(in the rows, 128 means zero)
Facts:
γ:
besil flegegros stoze statra
binak zegri paronon grugror tunir
dida zaflir klabrak zuder nasto plipas soniskel
dopan siken dridra fara
driplogrim ribrok flega levil
drukul flapul nuska gralogum plogrel legol vadros nuskam plamim grenem demar
fabral firi brepli brapam
fala skunades gobonen druron
flakle pliduk gretem leplel sotre ziflis
flamas klolano riki
fliflik mabra grazar
flunom dirumen muklo
gizek klumun troplu seri
gralek bogun noni tazu zazu klogrik kofes fudrogro
ketos skifak skerok skapen gefla
kogre fadeflol flonen gralal zeklin feklur
lefur pebrel lotrabron tagron skibra sazu nuskosis bonutri fitru tugam patror litur
mimom biflam fodon graflel druzudru stigu peskos tenu
nedo grupi gilu tozom dizetok dazam zerus
pidru greskim givor kedre
pima supu riflon goflek betu
stobrim feklomek putrul meska dogi vedrusok piplo meflun
vubrugru vipem
[besil,flegegros,statra,stoze] Θ grugror
[betu,goflek,pima,riflon,supu] Θ zamil
[biflam,druzudru,fodon,graflel,mimom,peskos,stigu,tenu] Θ skunades
[binak,grugror,paronon,tunir,zegri] Θ fibrun
[bogun,fudrogro,gralek,klogrik,kofes,noni,tazu,zazu] Θ vedrusok
[bonutri,fitru,lefur,litur,lotrabron,nuskosis,patror,pebrel,sazu,skibra,tagron,tugam] Θ skodru
[brapam,brepli,fabral,firi] Θ guflas
[dazam,dizetok,gilu,grupi,nedo,tozom,zerus] Θ flonen
[demar,drukul,flapul,gralogum,grenem,legol,nuska,nuskam,plamim,plogrel,vadros] Θ fala
[dida,klabrak,nasto,plipas,soniskel,zaflir,zuder] Θ meska
[dirumen,flunom,muklo] Θ betu
[dogi,feklomek,meflun,meska,piplo,putrul,stobrim,vedrusok] Θ refoplo
[dopan,dridra,fara,siken] Θ firi
[driplogrim,flega,levil,ribrok] Θ livun
[druron,fala,gobonen,skunades] Θ dadrur
[fadeflol,feklur,flonen,gralal,kogre,zeklin] Θ badran
[flakle,gretem,leplel,pliduk,sotre,ziflis] Θ litur
[flamas,klolano,riki] Θ skifak
[fliflik,grazar,mabra] Θ kunas
[gefla,ketos,skapen,skerok,skifak] Θ driga
[givor,greskim,kedre,pidru] Θ gremok
[gizek,klumun,seri,troplu] Θ brapam
[nifles] Θ zeklin
[skimibam] Θ druron
[vipem,vubrugru] Θ givor
π a <- besil,dazam,demar,flakle,flegegros,flunom,grazar,klabrak,klumun,leplel,noni,paronon,riki,statra,tagron,zuder
π c <- biflam,binak,fara,feklur,flega,goflek,graflel,gralal,lefur,mimom,pebrel,peskos,piplo,siken,skerok,stigu,tenu,tunir,zegri
π g <- bogun,drukul,flapul,gefla,gralek,grenem,kedre,ketos,klogrik,kofes,legol,nasto,nifles,nuskam,pidru,pima,plamim,plipas,plogrel,riflon,sazu,skapen,skimibam,sotre,supu,vubrugru,zazu
π e <- bonutri,brepli,dridra,fitru,fliflik,grupi,levil,lotrabron,mabra,nuskosis,patror,skibra,tugam,zaflir,ziflis
π f <- dida,dizetok,driplogrim,fadeflol,fudrogro,gilu,gralogum,nedo,pliduk,ribrok,tazu,tozom,vipem
π d <- dirumen,dopan,druzudru,fabral,fodon,gizek,klolano,kogre,seri
π b <- dogi,feklomek,flamas,gobonen,greskim,gretem,meflun,muklo,nuska,putrul,soniskel,stobrim,stoze,troplu,vadros,zerus
κ h <- besil,dazam,dizetok,drukul,feklomek,fitru,flakle,flamas,flegegros,fliflik,fodon,gilu,gizek,graflel,gralal,gralek,grenem,greskim,grupi,klabrak,klogrik,klumun,kofes,lefur,legol,lotrabron,meflun,nifles,noni,paronon,patror,piplo,plamim,pliduk,plogrel,putrul,ribrok,riki,seri,skimibam,soniskel,sotre,troplu,tugam,zazu,ziflis
κ i <- biflam,binak,bogun,brepli,dida,dopan,dridra,driplogrim,druzudru,fara,feklur,flapul,gralogum,grazar,kedre,klolano,kogre,levil,mabra,nasto,nedo,nuskam,nuskosis,peskos,pidru,skapen,skibra,stobrim,tazu,tunir,zaflir,zegri,zerus,zuder
κ j <- bonutri,demar,dirumen,dogi,fabral,fadeflol,flega,flunom,fudrogro,gefla,gobonen,goflek,gretem,ketos,leplel,mimom,muklo,nuska,pebrel,pima,plipas,riflon,sazu,siken,skerok,statra,stigu,stoze,supu,tagron,tenu,tozom,vadros,vipem,vubrugru

Known rows:
[196 126 115 132 170 108 133 127 102 125 115 156 181 111  81 102 161 151
 148 126  80 133 121 124 149  81 107 141 100 123  76 116 121 110 126 121
 175 122 132 131  99]: flakle
[165 104 133 139 138  94 134 136 109  79 134 112 180 121 143 106 133 136
 138 121 112 145 157 133 164 100 134 117  90 128  86 114 144 116 125 129
 134 128 140 102 104]: pliduk
[156 109 139 143 178 129 138 147 112  78 154 115 172 112 130 125 129 133
 132 126 137 129 162 114 155 137 128 133  78 117 130 116 127 124 138 125
 133 114 117 108 114]: driplogrim
[123 124 122 134 147 138 126 155 127 125 127 118  99 116 108 134 107 123
 132 135 117 130 134 135 131 127 110 156 146 128 126 134 113 141 138 118
 128 125 123 126 121]: livun
[143 123 148 157 162 154 138 165 131 121 112  96 153 138 141 114 139 108
 158 143 124 128 103 101 137 139 157 111 115 125 140 142 127 114 140  98
 150 154 148 107 130]: putrul
[138 117 119 122 129 115 140 136 144 111 144 114 116 123 156 146 122 135
 114 124 134 122 128 112 144 137 128 112 124 160 128 119 117 127 134 118
 136 131 124 135 128]: nifles
[180 130  97 150 162 128 137 137 104 144 123 163 170 106  71 118 155 148
 147 129 108 122 102 122 144 128 110 148 116 136 128 119 111 113 133 112
 154 111 127 139 120]: riki
[101 116 123 114 104 136 108 145 151  94 153  70  67 133 151 136  95 118
 104 121 116 139 153 161 124 144 114 136 138 115 128 135 134 157 119 121
 120 140 120 109 109]: goflek
[124 132 115 134 113 160 115 149 120 136 105 150  94 149 134 112 119 123
 139 150 108 160  90 104 150 106 118 148 132 126  91 145 141 133 125 155
 157 142 129 111 115]: nuskosis
[155 117 141 137 179 155 144 163 126  96  86 103 140 132 132 128 140 104
 143 137 131 133 109 110 152 133 146 119 116 132 121 129 115 107 154 113
 139 150 142 113 117]: greskim
[107 115 128 112 116 131 112 142 149  90 152  73  73 130 147 136  94 115
 104 117 110 137 161 164 123 142 119 130 140 105 126 133 137 157 126 116
 125 137 116 106  99]: flega
[159 135 115 164 167 146 117 148 106 158 168 158 176 118  91 103 149 148
 163 145 101 116  87  96 126 142 122 143 102 108 155 137 134 127 120 116
 178 110 130 129 135]: zuder
[142 126 121 106 162 138 105 141 146 109 136  74  86 117 103 133 130 116
 119 128  98 117 142 160 126 144  97 152 127 105 126 121 110 136 132 120
 131 142 119 110  92]: fabral
[112 113 123 106 144 140 108 153 144  87 142  58  72 117 128 136 101 107
 105 115 117 132 171 179 123 147 110 153 142 114 135 128 123 152 139 118
 103 142 120 100  97]: siken
[142 111 125 124 150 131 122 135 133  93 141  93 128 112 115 134 124 128
 130 131 118 130 143 139 138 144 117 129 110 113 132 120 120 122 129 123
 134 128 127 108  99]: supu
[102 124 124 124 119 144 102 160 127  97 155  79  59 123 147 133 105 105
 104 117 132 137 159 158 130 155 105 168 131 121 128 130 135 165 132 128
 103 139 117  91 111]: fara
[131 108 110 130  96 122 112 121 133 104 141 117 119 121 148 118 114 136
 135 138 111 151 123 131 151 122 121 120 122 123 111 128 150 117 112 158
 133 132 140 108 102]: sazu
[ 94 122 144 120 113 127 116 138 135  71 139  78  85 139 128 144 103 104
  99 127 111 135 188 177 127 168 117 110 127  76 100 127 107 156 134  83
 138 129 111 129  73]: mimom
[155 110 121 121 151 115 172 139 133  94 148 122 173 116 153 153 125 145
 108 113 150 126 128  99 152 135 142  97 101 164 145 117 122 125 141 121
 140 117 118 146 141]: gilu
[152 109 136 122 167 129 123 140 137  93 142  92 132 115 112 133 126 125
 127 125 115 124 149 141 136 140 118 127 113 110 134 119 121 124 134 123
 135 128 125 109  94]: ketos
[122 130 131 152 146 143 121 164 128 135 149 108 109 117 112 119 112 124
 142 134 108 122 120 124 111 139 123 148 144 116 139 147 126 148 130  98
 139 129 131 128 128]: refoplo

Rows:
No name comes twice in this set of rows, the named rows included.
[150 123 135 124 169 129 122 149 125  89 154 102 125 121 127 129 137 126
 124 124 126 121 151 127 142 142 109 137  94 115 125 118 123 129 136 122
 140 128 113 106 108]	pidru
[140 122 114 131 168 152 124 158 111 111 116 100 108 100  84 132 120 111
 130 122 118 126 140 149 128 138 104 183 139 123 134 129 108 145 147 113
 113 125 124 116 113]	firi
[110 126 123 104  98 120 132 147 154  97 154  81  72 139 169 146 109 121
  87 109 131 135 145 148 127 139 122 120 135 137 120 135 131 164 139  97
 128 144 110 130 129]	gralal
[132 109 135 158 146 167 125 159 134 115 115 104 144 136 141 116 117 116
 160 159 118 140  90  96 138 147 160 111 123 116 154 148 140 110 136 129
 146 150 153 105 122]	dogi
[152  96 125 121 168 128 154 132 135  84 149 111 173 109 136 146 119 147
 122 124 131 130 141 108 145 142 140 106  99 131 154 118 122 118 136 137
 136 115 120 129 117]	fadeflol
[107 125  81 152  20 136 104 137 119 141 129 151  79 130 154 108  91 137
 140 146 122 174  88 113 154 107 120 150 169 150  92 150 171 149 104 179
 118 126 141 118 127]	litur
[128 131 141 146 119 117 126 137 115  90 119 111 138 137 118 136 137 113
 116 128 126 123 166 152 146 167 123 105 102 102  94 111  97 117 135  79
 150 120 115 136  90]	drukul
[148 116 119 135  83 105 113 133 124 103 131 114 121 132 157 108 129 129
 132 125 106 148 132 135 158 104 118 120 121 133  80 119 150 126 114 140
 137 144 139 104 107]	sotre
[139 136 132 124 179 168 132 160 127 127 106 123 114 136 111 125 130 114
 131 141 107 132 111 112 136 126 120 153 121 109 118 139 112 140 144 119
 161 141 115 121 110]	mabra
[153 132 123  98 171 156 167 149 152 128 103 125 111 135 129 156 131 126
 112 119 118 127  94 106 134 119 127 121 130 146 126 139 102 138 155 107
 171 144 113 165 129]	grupi
[ 95 127 121 116  94 135 104 154 142 101 161  88  64 136 165 130 101 114
 101 122 131 142 153 146 134 144 112 144 130 122 121 133 142 162 129 124
 121 136 112 101 121]	tunir
[125 119 123 122 135 171 156 152 141 116 107 139 114 146 179 156 114 130
 123 145 159 145  75  59 162 137 154 108 119 160 144 143 131 125 142 164
 150 140 117 133 146]	zerus

Now the same nodes, written a new way:
Known rows:
[197  98 159 119  63  99 154  64 152 101 134 126 124 148  99 130 125 139
 116 132 118 148  86 143  93 108]: riki
[183 156 181 110  87 169 108  76 109 147 113 126 137  82 104 156 132 156
 150  91  95 172  96 100  90 173]: flamas
[181 130 151 113  88 152 116  78 114  96 116 118 170  72  92 172 142 137
 178 105 108 159  90 120  73 170]: vadros
[195 137 140 102  98 151 117  83 133  97 116 127 154  85  95 159 132 126
 162  94 110 167  97 116  65 167]: stoze
[182 104 157 134  91  99 123  80 143  99 122 126 123 136  84 124 145 122
 124  99 105 153  86 138  84 124]: feklur
[180 105 171 129  70 109 134  69 111 131 121 117 132 118  98 142 149 159
 140 125 110 155 104 129 105 125]: graflel
[190 105 155 137  69 112 159  91 116 167 119 111 118 100 126 158 148 137
 130 111  79 174 132 137  85 153]: pebrel
[166 140 128  90  89 152 103  95 143 101 120 127 151 115  84 141 132 134
 154 106 144 169  70 102  68 137]: seri
[191 137 150 129  95 162 113 100 104 153 107 111 142  75 110 164 157 156
 153  96  99 193 100 109  74 174]: fabral
[175 125 154 121 102 124 110  90 105 167 100 104 110 128  97 131 174 166
 135  98 109 182  91 103  96 137]: grupi
[166 116 175 132  95 135 120  82  99 112 120 118 136  90  91 146 154 138
 157 100  63 160  99 132 113 159]: gralogum
[185 132 166 101  93 134 127  69 111 132 119 126 111 109  96 140 146 141
 140 105  86 162 106 121 114 148]: ribrok
[198 100 158 143  73  99 130  79 125 151 121 116 140 105 105 144 148 142
 138 103 123 158 121 133  63 124]: riflon
[194  97 139 135  77  91 128  77 143 120 125 120 146 113  96 136 145 121
 142 107 141 154 114 134  53 109]: gefla
[201 111 182 170  68 129 110 100 111 159 131 135 135  91 108 123 138 146
 125 107 113 166 118 135  91 124]: bogun
[166 134 130 120  74 112 129  68 190  90 118 142 132 109 105 134 164 163
 140 125 119 146  66 144  61 122]: betu
[177 146 152 137  87 107 128  57 169 123 100 135 113 107 107 138 178 188
 126 107  99 154  68 134  67 146]: badran
[174 143 153 142  73 127 136  66 159 133 109 135 118  92 122 144 175 188
 134 120  91 158  78 137  77 143]: skifak
[154 126 179 163  59 133 127  65 121 126 110 121 152  60 115 165 189 214
 161 131  81 146  74 145  92 153]: fala
[155 126 155 148  65 118 131  68 154 108 116 129 153  80 107 157 180 195
 158 132  99 141  67 147  77 131]: dadrur
[175 144 155 139  74 118 129  69 165 128 108 139 118  94 123 141 176 187
 135 116  94 157  78 142  78 144]: firi

Rows:
No name comes twice in this set of rows, the named rows included.
[170 137 148 130 101 169  96 115 123 121 118 127 148  98  95 145 136 133
 145  95 109 184  72 112  74 163]	klolano
[183 116 173 130  73  98 115  65 126 158 116 117 130 123  97 130 143 152
 128 101 130 148 109 114  76 116]	nifles
[180 132 177 134  95 142 123  88 101 138 115 127 111  93 104 140 153 138
 137  93  58 170 106 132 114 170]	driplogrim
[202 113 155 110  72 116 126  77 137 115 136 134 122 128  92 116 132 137
 133 132 135 156 100 133 102 104]	piplo
[197 104 164 155  70 101 131  80 116 165 116 116 138 101 112 147 156 146
 139 103 118 163 126 129  65 135]	supu
[177 109 165 152  72 102 114  92 140 130 125 131 145 120  97 127 138 124
 129 101 121 152 104 128  67 119]	skapen
[173 150 160 115  88 167 107  94 102 162 107 119 136  92 101 155 144 168
 148 101 110 188  90  96  81 162]	gizek
[213  89 148 135  70  95 165  69 149  93 131 123 124 133 101 143 137 130
 127 127 115 160  97 154  78 120]	statra
[210 141 144 130  66 147 120  86 174  99 131 163 125  86 106 112 158 175
 144 148 133 161  84 151  87 111]	vedrusok
[206 121 186 148  63 131 115  83 108 182 125 130 130 101 116 128 141 165
 130 118 131 164 128 120  96 116]	gralek
[162 139 156 116  88 164 101  94 105 135 113 120 154  93  93 159 148 164
 160 112 118 177  79 101  83 156]	fodon

Now the same nodes, written a new way:
Known rows:
[125 131 131 123 118 110 127 121 136 116 113 118 127 118 127 126 123 125
 138 138 131 125 111 118 120 120 126 121 109]: zeklin
[116 103 126 139 128 172 123 157 112 116 112 179 124 125 134 110 130 134
 123 109 130 145 116 126 125 113 123 117 109]: muklo
[117 114 114 123 120 186 116 114 134 127 185 121 129 206 125 131 139 150
 138 146 127 124 114 122 131 116 184 115 121]: skunades
[114 103 156 134 144 109 120 131 116 150 188 113 152 170 131 108 120 118
 126 116 127 161 111 129 121 120 126 142 132]: flapul
[127 155 104 120 127 107 144 109 142 143 122 117 119 115 122 116 112 140
 120 117 126  94 112 129 124 139 123 135 136]: binak
[136 119 109 131 119 116 147 113 114 115 122 120 126 133 127 106 116 144
 129 138 134  99 114 139 125 136 123 164 159]: zegri
[124 117 128 133 118 110 119 116 131 116 119 114 117 110 131 129 118 117
 122 141 133  98 134 123 134 123 128 134 140]: tozom
[122 194 117 128 121 106 182 113 138 132 114 119 122 112 119 117 109 135
 122 182 144  98 102 139 155 132 134 181 146]: grupi
[135 101 137 143 130 123 116 144 118 119 116 130 123 116 123 117 128 121
 123 118 127 116 114 122 122 141 119 125 119]: kedre
[123 109 132 124 122 109 114 113 113 118 119 124 126 117 124 165 119 112
 122 113 123 119 126 121 117 119 120 124 140]: firi
[134 101 135 121 125 123 122 125 117 128 112 129 127 136 124 121 180 120
 122 132 125 157 176 113 121 126 115 118 159]: flakle
[133 105 141 124 120 108 119 140 110 117 107 145 127 119 123 174 114 115
 128 125 122  96 147 130 121 133 118 125 108]: vedrusok
[132 220 122 118 124 113 164 114 166 144 111 117 124 119 126 140 109 143
 135 129 124  95 110 145 148 153 146 145 104]: fitru
[118 120 123 124 129 120 119 145 122 140 116 115 134 117 117 129 127 116
 122 114 130 121 154 125 125 118 125 112 122]: sazu
[112 141 105 123 126 156 120 109 132 117 244 113 122 131 122 115 106 183
 136 108 125  99 116 141 132 168 173 120 104]: peskos
[116  98 116 126 122 226 120 111 113 113 167 190 145 178 128 158 130 164
 129 114 130 190 114 122 116 114 124 111 118]: druzudru
[140 131 104 130 118 112 117 128 116 151 115 136 127 115 125 121 132 118
 126 117 127  96 168 131 125 118 125 113 108]: gralek
[136 144 116 121 122 114 138 144 127 125 117 122 123 115 127 124 136 114
 126 138 127  96 153 131 121 145 128 123  96]: fudrogro
[120 133 127 129 125 109 116 181 114 130 122 136 118 112 121 116 133 112
 126 130 125  97 155 123 123 134 121 113  93]: kofes
[126 107 137 123 119 131 121 126 121 120 111 118 130 116 125 138 111 114
 119 147 128 107 116 126 115 119 126 125 131]: guflas
[158 109 134 122 119 120 131 116 111 118 107 128 125 131 139 153 109 108
 125 139 122 110 109 141 119 118 120 134 145]: zamil

Rows:
No name comes twice in this set of rows, the named rows included.
[171 163 121 122 156 114 151 115 178 113 146 118 116 116 128 167 116 129
 123 128 184  95 119 179 131 164 123 186 191]	zaflir

Now the same nodes, written a new way:
Known rows:
[130 219 132 125 105 140 137 159 146 128  70 102  41  97  97 114 161 168
  79 187 116 150 157 113 126  97 145 170 185 140 131 153 109 127 155 163]: noni
[138 195 156  84  93 176 152 187 165 175 103 132 166 106  90 145 151 174
 109  72 155 139 194 105 144 173 116 162 142 117  96 129  85 155 108 122]: skimibam
[156 141 135 107 103 178 122 134 169 118 120 149 170 102  89 127 192 158
  54  89 147 135 123 121 131 118 144 158 145  72 103 203 200  92 112 119]: tugam
[154 146 143  89  84 173 113 128 174 102 109 145 153 105  92 141 185 143
  75  95 137 124 141 102 124 120 133 151 177  94 123 189 199 112 107 111]: ziflis
[129 193 150 110  97 148 120 157 147 115 107 106 108  76 100 152 131 121
  65 126  93 124 135  97 131 146 133 165 137 114 111 156 187 130 131 143]: skifak
[123 198 129  79  76 169 159 175 176 189 104 135 150 139  94 128 144 155
 125  60 171 137 178 116 136 173 117 183 171 104 112 141  89 132  82 114]: legol
[123 191 157 105 114 143 132 164 147 101 106 129 101  87 101 147 137 134
  65 121 106 107 136  96 132 141 136 166 159 106 130 154 186 105 122 144]: brapam
[125 189 152 109 103 145 125 160 145 108 110 121 104  85 101 148 133 129
  60 123 105 117 134  99 135 146 135 169 153 100 113 159 188 117 125 144]: fibrun
[157 175 171  99 127 134  97 161 125 134 130 146 193 122 107 117 147 173
 127  94 147 156 191  81 139 188 114 145 153  52  74 161  94 143 124 158]: peskos
[109 183 148 104  83 172 168 153 175 100  82 136  75  88  82 107 179 168
  90 104 154 126 172 130 152 108 118 153 192 110 127 154 121 132 139 103]: zazu
[151 154 151  89  83 165 107 132 169 104 133 144 166 110  98 120 175 137
  74  83 137 119 142 112 109 114 134 140 168  78 110 199 190 109 125 113]: nuskosis
[128 199 143 121 124 128 113 145 139  87  97 104  58 100 111 107 158 154
 101 152 123 132 156 111 113 103 135 156 174  99 139 164 121 110 150 153]: tazu
[116 197 153 106  74 169 154 155 175 104  97 106  86  69  91 106 164 148
  93 100 130 129 171 139 126 100 116 139 152 119 108 152 110 152 165 101]: bogun
[164 163 149  88  86 170 100 133 177 104 118 111 167  85 100 148 176 128
  83  89 114 122 147 108  88 106 133 137 129 113 115 177 173 134 128 108]: mabra
[122 190 154 109 103 145 125 159 144 108 111 122 105  84  99 147 134 127
  57 124 104 117 132  99 136 146 136 169 152 101 115 159 192 117 125 144]: badran
[176 189 172  81 130 136  72 171 131 146 136 148 190 130 110 150 145 177
  90 139 124 134 188  66 102 154 145 149 168 102  92 159 111 124 123 176]: druzudru
[125 192 118  97  96 175 170 181 170 206 117 141 163 136  92 116 150 171
 102  56 182 148 159 134 142 172 126 188 138  79  90 153  89 114  87 121]: grenem
[146 195 137 127  99 146 112 141 127 121  87  98  86  88 110 129 134 148
 105 145 110 148 150 104 113 115 131 162 152 113 113 155  97 147 127 163]: fadeflol
[140 178 145 121 122 145 128 138 130  94  84 121  99  93 111 124 151 154
 127 102 131 133 155 106 123 122 116 151 154  88 136 155 102 128 109 145]: goflek
[147 178 139 127 103 150 120 130 133 103  84  99 100  78 110 131 144 143
 127 112 117 146 153 108 121 126 116 152 137  96 118 154 105 153 120 141]: siken
[135 179 140 119 111 145  91 136 148  94 115  81 100  80 109 134 146 148
 118 115 129 141 165 112 112 138 122 160 129  85 110 150  98 145 136 129]: binak

Rows:
No name comes twice in this set of rows, the named rows included.
[149 194 135 126 100 143 111 138 127 126  86 100  91  88 111 130 134 150
 110 144 112 149 154 106 109 114 128 162 152 113 113 155  92 147 125 162]	vipem
[155 142 136 105  95 179 120 129 169 116 119 149 167 105  90 129 190 156
  60  91 144 135 128 116 133 120 140 157 153  74 103 200 201  97 111 117]	fitru
[121 201 131  83  81 163 156 183 170 197 132 136 165 144 101 105 134 152
 115  49 173 139 173 131 125 168 119 177 151  77  90 156  79 121 100 118]	nuskam
[127 194 135 125 105 141  88 139 142  91 109  78  56  80 109 127 144 152
  89 161 114 141 156 116 107 107 138 167 153 100 115 159 107 134 156 146]	dida
[134 232 142 110 111 131 123 173 143 147  98 103  80 109 108 111 142 161
  94 168 118 143 173 109 101 109 143 163 171 131 118 150  80 128 153 168]	grazar
[130 200 133  91  96 153 102 175 148 163 130  95 141 104 109 187  98 119
  78  98 109 116 140  90 112 190 138 197 114 111 105 133 149 124  84 143]	fala
[119 223 144 116 113 130 125 167 143 116  98 111  41 106 105  99 148 165
  79 176 121 133 165 116 111  89 146 166 194 120 131 156  95 112 163 162]	zuder
[151 158 154  82  94 164 104 136 171  90 126 140 156 103 101 135 175 137
  81  86 131 108 150 106 100 108 134 139 165  95 129 185 186 107 121 109]	skibra
[110 179 146 104  72 171 164 151 173 105  85 138  77  92  81  99 176 165
  90 103 154 134 171 132 159 111 117 155 199  99 116 162 130 134 142 104]	klogrik
[166 179 121  84  80 159 101 147 143 188 126 142 181 152 114 145 124 135
  92  96 135 131 137  94  88 139 148 183 170  91 111 182 139 101  63 156]	vadros
[130 180 133 138  99 140 124 132 119 106  97 131  72 104 106  89 144 159
  86 151 130 151 135 120 137 101 132 165 191  67 105 189 127 111 133 165]	fudrogro
[163 148 137  95  87 186  91 125 180 104 112 107 149  76  91 178 180 146
  79 101 125 123 148 105 103 115 137 158 133 115 114 166 170 134 112 105]	fliflik
[157 143 146 101  79 177 118 127 152 111 120 158 162 100  98 125 162 143
  69  82 134 122 130 114 120 103 133 148 164  72 104 199 186 108 106 123]	bonutri
[160 172 133 112  90 165  99 127 165 103  93 103 103  82  96 149 180 140
  61 154 103 134 132 103 105  91 150 157 159 132 129 181 188 125 135 133]	feklomek
[107 191 159  98  82 162 159 159 171  95 103 133  81  89  90  95 165 160
  96  95 149 117 176 135 136  99 118 143 186  98 122 157 112 131 155 103]	nasto

